Below are the code and all the weights of a small trained network. Each question names an input and a class and asks about switching units off, where a switched-off unit gives its printed mean instead of its output.

import numpy as np


def w(rows, s, z=0):
    codes = np.array(rows[::2]) - 128.0
    scale = np.full(codes.shape[1], s)
    scale[-1] = z or s
    return codes * scale


def f(y):
    return y / 2 * (1 + np.tanh(0.7978845608 * (y + 0.044715 * y**3)))


def log_softmax(a):
    a = a - a.max(-1, keepdims=True)
    return a - np.log(np.exp(a).sum(-1, keepdims=True))


def net(x, mask):
    res = np.array(x, float).reshape(1, 8) / 4 @ E
    y = f(res @ A[0][:, :-1].T + A[0][:, -1])
    res = res + np.where(mask, y, B[0][:, -1]) @ B[0][:, :-1]
    return log_softmax(res[-1] @ U[:, :-1].T + U[:, -1])


A, B = {}, {}
E = w([
[142,142,46,69,59,225,126,118,139,112,133],'x0',
[69,130,84,94,194,128,219,121,104,239,132],'x1',
[161,85,96,96,151,122,111,82,84,124,99],'x2',
[100,159,115,147,98,123,102,156,170,147,149],'x3',
[64,109,202,30,66,94,74,139,82,151,113],'x4',
[47,106,141,175,94,143,130,1,114,136,70],'x5',
[103,164,137,121,140,128,136,138,129,100,127],'x6',
[144,91,154,151,119,136,160,135,132,135,141],'x7',
],0.0096)
A[0] = w([
[161,176,55,214,93,65,1,101,125,56,180,107],'n0',
[80,151,62,115,139,92,191,116,153,217,175,98],'n1',
[168,63,175,244,196,35,74,108,140,139,94,156],'n2',
[161,149,164,158,92,137,157,148,89,41,79,82],'n3',
[193,148,102,83,168,117,137,188,159,133,112,148],'n4',
[153,89,154,141,130,141,94,119,158,92,151,120],'n5',
[155,150,124,135,108,80,116,179,151,129,161,90],'n6',
[140,138,122,146,194,176,129,102,137,109,162,135],'n7',
[152,176,72,240,137,126,113,144,129,152,110,88],'n8',
[201,105,71,132,127,55,122,210,90,146,160,167],'n9',
[110,161,128,244,90,124,148,11,137,164,63,178],'n10',
[78,112,109,178,99,118,67,158,133,57,147,87],'n11',
[66,108,45,148,191,123,177,155,66,186,146,83],'n12',
[110,104,101,190,136,18,105,178,120,157,91,100],'n13',
[195,133,147,182,91,117,58,146,111,119,53,42],'n14',
[172,150,72,83,38,199,138,102,162,139,116,142],'n15',
[133,195,175,164,166,30,111,117,86,125,106,81],'n16',
[61,69,200,13,57,92,64,185,130,175,124,151],'n17',
[172,66,74,159,196,150,143,106,187,113,148,214],'n18',
[101,56,91,90,96,149,133,53,89,123,116,253],'n19',
],0.0075,0.0046)
B[0] = w([
[133,34,163,74,144,135,74,126,84,172,107,201],'n0',
[103,70,192,86,121,81,66,203,168,148,46,196],'n1',
[110,172,172,27,165,72,181,62,169,68,131,212],'n2',
[80,106,227,90,140,137,146,221,130,187,89,154],'n3',
[74,96,45,217,19,98,92,123,106,136,158,175],'n4',
[65,91,193,109,135,121,146,139,65,122,41,152],'n5',
[76,125,126,131,108,132,171,138,86,133,109,155],'n6',
[159,167,150,45,195,193,37,89,167,197,166,154],'n7',
[160,198,121,191,198,241,135,65,132,252,145,167],'n8',
[86,127,135,166,81,49,173,177,38,74,189,186],'n9',
[47,129,21,158,23,120,111,190,39,119,183,232],'n10',
[66,136,166,49,105,105,190,187,131,210,85,161],'n11',
[105,77,212,111,133,118,78,179,149,203,71,195],'n12',
[167,48,97,77,95,145,178,30,242,126,163,165],'n13',
[121,14,157,164,141,194,158,201,99,254,96,160],'n14',
[113,38,90,49,209,103,199,97,251,36,114,202],'n15',
[216,114,96,179,165,45,236,50,172,89,138,172],'n16',
[241,174,118,242,244,217,142,73,123,128,171,251],'n17',
[124,213,114,162,159,137,58,109,122,119,110,200],'n18',
[92,116,146,148,189,86,119,98,98,96,184,222],'n19',
],0.0057,0.011)
U = w([
[130,74,195,107,137,149,113,166,127,179,2,46],'0',
[124,149,143,139,143,142,124,114,148,80,151,255],'1',
[160,102,92,89,136,128,239,71,248,59,134,48],'2',
[197,196,157,190,172,236,108,63,111,153,157,61],'3',
[89,155,90,170,54,102,155,145,43,77,173,65],'4',
[138,154,140,118,125,153,150,110,133,109,119,216],'5',
],0.0079,0.0074)

Each question gives the input, the list of numbers given to net, and the class t.
The units are the neurons (one row each of A and B). Each row of codes is followed by its name. A weight is (code - 128) times the scale printed after its matrix; where a second scale follows, it is the last column's (A, B and U).
mask holds one flag per neuron, in row order. A switched-off neuron (its flag False) gives its mean, the last column of its row in B, instead of its output. The means were averaged over made-up inputs and are rounded, as every weight is.
A unit's drop is (log p(t) with every unit on - log p(t) with that unit switched off) / (log p(t) with every unit on - log p(t) with every unit switched off).
The circuit of an input: a set's keep is (log p(t) with only the set's units on - log p(t) with every unit switched off) / (log p(t) with every unit on - log p(t) with every unit switched off). Starting from the 12 units with the biggest drops (on a tie, the unit counted first), units are removed one at a time, each time the one whose removal leaves the highest keep (on an exact tie, the one counted first), for as long as the keep stays at least 0.8.
circuit, biggest first: the units of the circuit, biggest drop first
most important unit: the unit with the biggest drop
top k neurons: the k neurons with the biggest drops, biggest first
drop of u: that unit's drop, to one decimal
input [1,-3,2,3,8,-3,-6,1], class 3: circuit, biggest first : [n17]
input [-4,-6,3,6,-2,-6,5,-2], class 0: circuit, biggest first : [n0, n14]
input [-4,-2,1,0,-5,-8,0,1], class 4: top 3 neurons : [n9, n4, n17]
input [0,8,8,5,-3,-5,8,-4], class 0: top 2 neurons : [n12, n1]
input [8,-2,-4,5,-6,-3,5,-3], class 2: top 3 neurons : [n15, n17, n10]
input [-4,-6,-6,-3,3,1,5,6], class 0: circuit, biggest first : [n3, n11]
input [8,8,-1,0,-2,-5,3,-6], class 0: top 2 neurons : [n1, n12]
input [-7,-3,3,1,0,1,-4,-4], class 2: circuit, biggest first : [n2, n13]
input [8,5,-8,-1,6,-5,5,-6], class 2: top 3 neurons : [n15, n10, n18]
input [1,-7,-1,-5,4,6,0,6], class 0: top 2 neurons : [n3, n14]
input [4,4,2,-3,-5,7,-4,-3], class 4: top 2 neurons : [n10, n17]
input [-7,2,8,-2,1,5,0,-2], class 2: circuit, biggest first : [n2, n16]
input [2,4,-7,-4,4,-7,-5,3], class 4: circuit, biggest first : [n9, n4]
input [-5,1,0,-1,-4,7,-2,-6], class 4: circuit, biggest first : [n10]
input [7,-8,-8,-7,8,-7,7,-1], class 0: top 2 neurons : [n3, n11]
input [-8,-4,-8,4,6,6,0,0], class 2: top 3 neurons : [n16, n13, n2]
input [-7,-6,-6,-8,8,1,-6,2], class 3: top 2 neurons : [n17, n15]
input [-6,3,1,-5,5,-8,1,-2], class 4: top 3 neurons : [n9, n4, n15]
input [7,8,1,1,-3,8,-3,-1], class 0: top 2 neurons : [n1, n12]
input [-4,4,-7,5,1,8,-3,-8], class 4: most important unit : n10
input [5,3,3,-1,8,-8,0,-7], class 3: top 2 neurons : [n17, n10]
input [-4,4,-6,4,7,-6,2,-4], class 3: drop of n8 : -0.1
input [8,1,6,-2,3,-1,7,-7], class 2: drop of n15 : 0.7
input [-6,0,-8,-3,-1,-8,-5,-4], class 4: drop of n17 : 0.1
